Below is a small trained network, with its code and all its weights. Each question gives an input and a class and asks what happens when units are switched off, that is, made to give their printed mean instead of their output.

import numpy as np


def w(rows, s, z=0):
    codes = np.array(rows[::2]) - 128.0
    scale = np.full(codes.shape[1], s)
    scale[-1] = z or s
    return codes * scale


def norm(h):
    return h / np.sqrt((h * h).mean(-1, keepdims=True) + 1e-5)


def f(y):
    return y / 2 * (1 + np.tanh(0.7978845608 * (y + 0.044715 * y**3)))


def log_softmax(a):
    a = a - a.max(-1, keepdims=True)
    return a - np.log(np.exp(a).sum(-1, keepdims=True))


def net(x, mask):
    res = np.array(x, float).reshape(1, 3) / 4 @ E
    u = 0
    for l in range(2):
        y = f(norm(res) @ A[l][:, :-1].T + A[l][:, -1])
        res = res + np.where(mask[u : u + 4], y, B[l][:, -1]) @ B[l][:, :-1]
        u += 4
    return log_softmax(norm(res)[-1] @ U[:, :-1].T + U[:, -1])


A, B = {}, {}
E = w([
[129,95,142,218,144,106,121,104,144,160,175,118],'x0',
[135,92,194,75,247,102,118,70,75,118,67,66],'x1',
[85,110,109,103,121,87,215,115,126,187,130,171],'x2',
],0.011)
A[0] = w([
[162,94,186,254,84,146,158,42,140,188,105,98,3],'L0N1',
[156,123,41,150,124,225,179,147,176,223,139,148,40],'L0N2',
[122,203,125,161,39,185,134,207,153,116,163,92,164],'L0N3',
[93,119,168,113,131,68,185,163,211,176,80,213,54],'L0N4',
],0.0063,0.0025)
B[0] = w([
[66,240,110,152,84,245,208,164,8,68,16,172,204],'L0N1',
[135,122,174,110,63,32,152,114,111,77,111,117,194],'L0N2',
[102,125,152,99,187,116,115,113,121,119,76,49,254],'L0N3',
[120,162,116,117,120,255,21,87,26,193,209,39,189],'L0N4',
],0.0081,0.0059)
A[1] = w([
[115,114,115,125,2,100,125,215,201,109,178,116,111],'L1N1',
[83,125,121,95,124,137,25,102,91,127,102,101,142],'L1N2',
[106,93,91,99,135,91,204,120,79,176,223,146,8],'L1N3',
[231,140,128,156,155,201,66,152,199,133,114,94,33],'L1N4',
],0.0066,0.0017)
B[1] = w([
[185,126,184,73,224,80,91,91,117,110,72,134,213],'L1N1',
[125,143,61,247,60,92,204,124,135,157,165,206,254],'L1N2',
[137,115,105,97,208,149,56,220,180,85,171,110,183],'L1N3',
[111,84,134,51,166,153,133,136,113,203,208,114,184],'L1N4',
],0.012,0.0048)
U = w([
[180,101,210,110,191,33,111,86,144,136,112,104,153],'0',
[115,117,116,91,165,192,77,157,91,154,252,73,121],'1',
[123,185,112,140,99,160,149,166,82,103,80,180,196],'2',
[125,126,86,197,75,95,190,106,105,126,143,129,97],'3',
[130,83,151,158,105,137,105,145,242,131,127,229,2],'4',
],0.012,0.0088)

Each question gives the input, the list of numbers given to net, and the class t.
The units are the neurons (one row each of A and B). Each row of codes is followed by its name. A weight is (code - 128) times the scale printed after its matrix; where a second scale follows, it is the last column's (A, B and U).
mask holds one flag per neuron, layer by layer. A switched-off neuron (its flag False) gives its mean, the last column of its row in B, instead of its output. The means were averaged over made-up inputs and are rounded, as every weight is.
A unit's drop is (log p(t) with every unit on - log p(t) with that unit switched off) / (log p(t) with every unit on - log p(t) with every unit switched off).
The circuit of an input: a set's keep is (log p(t) with only the set's units on - log p(t) with every unit switched off) / (log p(t) with every unit on - log p(t) with every unit switched off). Starting from all 8 units, units are removed one at a time, each time the one whose removal leaves the highest keep (on an exact tie, the one counted first), for as long as the keep stays at least 0.8.
circuit, biggest first: the units of the circuit, biggest drop first
k most important neurons: the k neurons with the biggest drops, biggest first
k most important neurons of layer l: the k neurons of layer l with the biggest drops, biggest first
drop when u is switched off: that unit's drop, to one decimal
input [-7,3,-8], class 1: 2 most important neurons of layer 0 => L0N1, L0N2
input [2,5,7], class 1: 2 most important neurons => L1N3, L0N4
input [3,-1,5], class 1: circuit, biggest first => L1N3
input [6,-7,5], class 0: 3 most important neurons => L1N1, L0N2, L1N2
input [-3,-5,7], class 1: 2 most important neurons of layer 0 => L0N4, L0N1
input [5,-4,1], class 2: 2 most important neurons => L0N1, L1N2
input [-1,-1,2], class 3: circuit, biggest first => L0N4, L1N2, L0N2
input [-5,-7,6], class 0: circuit, biggest first => L1N1, L0N1
input [-3,6,-8], class 1: circuit, biggest first => L1N4, L1N1
input [8,0,-7], class 2: 3 most important neurons => L0N1, L1N3, L0N4
input [-3,1,-2], class 3: circuit, biggest first => L1N2, L0N1
input [-3,-6,5], class 0: circuit, biggest first => L1N1, L0N1
input [8,-4,5], class 2: circuit, biggest first => L0N1, L1N2
input [5,-4,0], class 2: circuit, biggest first => L0N1
input [8,6,3], class 2: 2 most important neurons of layer 1 => L1N1, L1N4
input [4,-5,0], class 0: 2 most important neurons => L1N1, L0N2
input [1,4,-5], class 1: 2 most important neurons => L1N4, L0N2
input [-1,-7,-6], class 0: 2 most important neurons => L1N1, L0N4
input [-1,-3,-2], class 3: 3 most important neurons => L0N3, L1N2, L1N1
input [4,3,-7], class 1: most important neuron => L1N4
input [-3,3,-1], class 3: circuit, biggest first => L0N1, L1N2
input [-5,-6,8], class 1: 3 most important neurons => L0N4, L1N3, L0N1
input [-1,-1,8], class 1: 2 most important neurons => L0N4, L1N3
input [4,-2,3], class 2: 2 most important neurons => L0N1, L1N2
input [-2,-3,7], class 1: 2 most important neurons => L0N4, L1N3
input [4,-8,3], class 0: drop when L1N1 is switched off => 0.7
